Here is a tiny trained network, its code and every weight. The questions are about switching its units off for an input and a class, where a switched-off unit gives its printed mean instead of its output.

import numpy as np


def w(rows, s, z=0):
    codes = np.array(rows[::2]) - 128.0
    scale = np.full(codes.shape[1], s)
    scale[-1] = z or s
    return codes * scale


def f(y):
    return np.maximum(y, 0)


def log_softmax(a):
    a = a - a.max(-1, keepdims=True)
    return a - np.log(np.exp(a).sum(-1, keepdims=True))


def net(x, mask):
    res = np.array(x, float).reshape(1, 7) / 4 @ E
    y = f(res @ A[0][:, :-1].T + A[0][:, -1])
    res = res + np.where(mask, y, B[0][:, -1]) @ B[0][:, :-1]
    return log_softmax(res[-1] @ U[:, :-1].T + U[:, -1])


A, B = {}, {}
E = w([
[62,218,37],'x0',
[46,174,247],'x1',
[253,217,178],'x2',
[125,131,132],'x3',
[128,128,126],'x4',
[126,130,132],'x5',
[123,130,136],'x6',
],0.0063)
A[0] = w([
[185,119,65,62],'neuron 1',
[155,211,215,237],'neuron 2',
[156,79,168,36],'neuron 3',
[107,99,119,56],'neuron 4',
[188,98,107,71],'neuron 5',
[79,111,96,78],'neuron 6',
[81,65,132,61],'neuron 7',
[199,87,93,241],'neuron 8',
[101,193,61,172],'neuron 9',
[72,142,192,199],'neuron 10',
[156,181,127,53],'neuron 11',
[99,175,72,149],'neuron 12',
[90,140,243,47],'neuron 13',
[215,172,112,227],'neuron 14',
[91,180,94,65],'neuron 15',
[182,151,137,76],'neuron 16',
[108,187,172,218],'neuron 17',
[141,102,95,254],'neuron 18',
[52,152,185,206],'neuron 19',
[169,105,192,175],'neuron 20',
[180,132,62,86],'neuron 21',
[204,192,151,37],'neuron 22',
[168,42,175,42],'neuron 23',
[140,154,139,76],'neuron 24',
[58,104,122,65],'neuron 25',
[95,47,125,82],'neuron 26',
[173,66,209,68],'neuron 27',
[167,176,116,110],'neuron 28',
[136,198,61,231],'neuron 29',
[164,167,186,188],'neuron 30',
[151,88,159,69],'neuron 31',
[174,27,170,56],'neuron 32',
[107,78,103,119],'neuron 33',
[119,147,177,57],'neuron 34',
[151,96,95,68],'neuron 35',
[78,125,150,186],'neuron 36',
[153,103,153,62],'neuron 37',
[97,68,131,61],'neuron 38',
[255,148,189,154],'neuron 39',
],0.013,0.0045)
B[0] = w([
[73,143,46,176],'neuron 1',
[74,85,136,254],'neuron 2',
[176,179,126,159],'neuron 3',
[111,224,199,141],'neuron 4',
[69,150,55,164],'neuron 5',
[81,165,198,165],'neuron 6',
[94,193,205,175],'neuron 7',
[80,62,90,220],'neuron 8',
[251,134,142,203],'neuron 9',
[172,77,54,234],'neuron 10',
[82,165,156,150],'neuron 11',
[212,149,143,186],'neuron 12',
[97,137,16,220],'neuron 13',
[101,66,132,220],'neuron 14',
[232,229,128,161],'neuron 15',
[54,173,176,157],'neuron 16',
[158,62,86,215],'neuron 17',
[115,22,158,199],'neuron 18',
[166,68,58,244],'neuron 19',
[139,123,138,206],'neuron 20',
[55,150,97,179],'neuron 21',
[107,206,200,177],'neuron 22',
[228,195,110,183],'neuron 23',
[89,168,102,138],'neuron 24',
[72,164,162,176],'neuron 25',
[65,173,218,183],'neuron 26',
[217,171,78,203],'neuron 27',
[81,138,190,163],'neuron 28',
[169,89,150,216],'neuron 29',
[73,101,103,207],'neuron 30',
[176,165,68,156],'neuron 31',
[232,180,81,192],'neuron 32',
[78,140,195,171],'neuron 33',
[84,156,61,157],'neuron 34',
[108,158,87,152],'neuron 35',
[139,108,127,197],'neuron 36',
[157,254,99,145],'neuron 37',
[75,205,184,164],'neuron 38',
[58,125,194,237],'neuron 39',
],0.0052,0.0084)
U = w([
[123,76,130,253],'0',
[39,214,168,41],'1',
[212,176,104,69],'2',
[137,38,134,171],'3',
[132,33,133,150],'4',
[102,37,74,13],'5',
[153,9,165,133],'6',
],0.012,0.0057)

Each question gives the input, the list of numbers given to net, and the class t.
The units are the neurons (one row each of A and B). Each row of codes is followed by its name. A weight is (code - 128) times the scale printed after its matrix; where a second scale follows, it is the last column's (A, B and U).
mask holds one flag per neuron, in row order. A switched-off neuron (its flag False) gives its mean, the last column of its row in B, instead of its output. The means were averaged over made-up inputs and are rounded, as every weight is.
A unit's drop is (log p(t) with every unit on - log p(t) with that unit switched off) / (log p(t) with every unit on - log p(t) with every unit switched off).
The circuit of an input: a set's keep is (log p(t) with only the set's units on - log p(t) with every unit switched off) / (log p(t) with every unit on - log p(t) with every unit switched off). Starting from the 12 units with the biggest drops (on a tie, the unit counted first), units are removed one at a time, each time the one whose removal leaves the highest keep (on an exact tie, the one counted first), for as long as the keep stays at least 0.8.
units of the circuit, in order: the units of the circuit, biggest drop first
most important unit: the unit with the biggest drop
top k neurons: the k neurons with the biggest drops, biggest first
drop of u: that unit's drop, to one decimal
input [-5,-7,2,-1,-4,-5,-5], class 5: units of the circuit, in order -> neuron 8; neuron 5
input [-7,-4,-5,6,4,-4,-3], class 2: units of the circuit, in order -> neuron 32; neuron 23; neuron 2
input [0,-8,7,1,-5,0,-5], class 5: units of the circuit, in order -> neuron 8; neuron 1
input [-3,3,5,-2,-3,-5,3], class 1: units of the circuit, in order -> neuron 39
input [8,4,-5,-7,-1,3,-1], class 2: units of the circuit, in order -> neuron 15; neuron 9; neuron 12
input [5,8,-3,6,3,3,3], class 5: units of the circuit, in order -> neuron 19; neuron 10
input [-8,8,3,-7,0,-2,8], class 2: top 3 neurons -> neuron 27; neuron 23; neuron 32
input [-7,-6,-2,2,-2,2,6], class 2: units of the circuit, in order -> neuron 32; neuron 23
input [-3,0,8,7,1,-6,-8], class 1: units of the circuit, in order -> neuron 22; neuron 39
input [2,-7,4,5,3,2,-3], class 5: units of the circuit, in order -> neuron 1; neuron 8
input [5,3,5,-7,-2,5,-2], class 3: units of the circuit, in order -> neuron 17; neuron 2; neuron 29
input [6,1,-5,2,4,-2,6], class 2: units of the circuit, in order -> neuron 15; neuron 9; neuron 12
input [-8,-7,-1,-5,-4,0,6], class 2: top 3 neurons -> neuron 32; neuron 23; neuron 27
input [4,-5,8,-2,4,4,7], class 1: most important unit -> neuron 22
input [5,6,5,-4,-3,-7,0], class 6: top 2 neurons -> neuron 17; neuron 2
input [-7,6,4,7,2,-1,-5], class 2: top 2 neurons -> neuron 27; neuron 23
input [-7,2,1,0,-3,-2,5], class 2: drop of neuron 37 -> 0.1
input [-3,-7,1,0,-5,-7,-2], class 5: drop of neuron 13 -> -0.2
input [7,-4,-2,4,6,-5,4], class 2: drop of neuron 2 -> 0.2
input [-4,7,-2,1,6,7,2], class 5: top neuron -> neuron 13
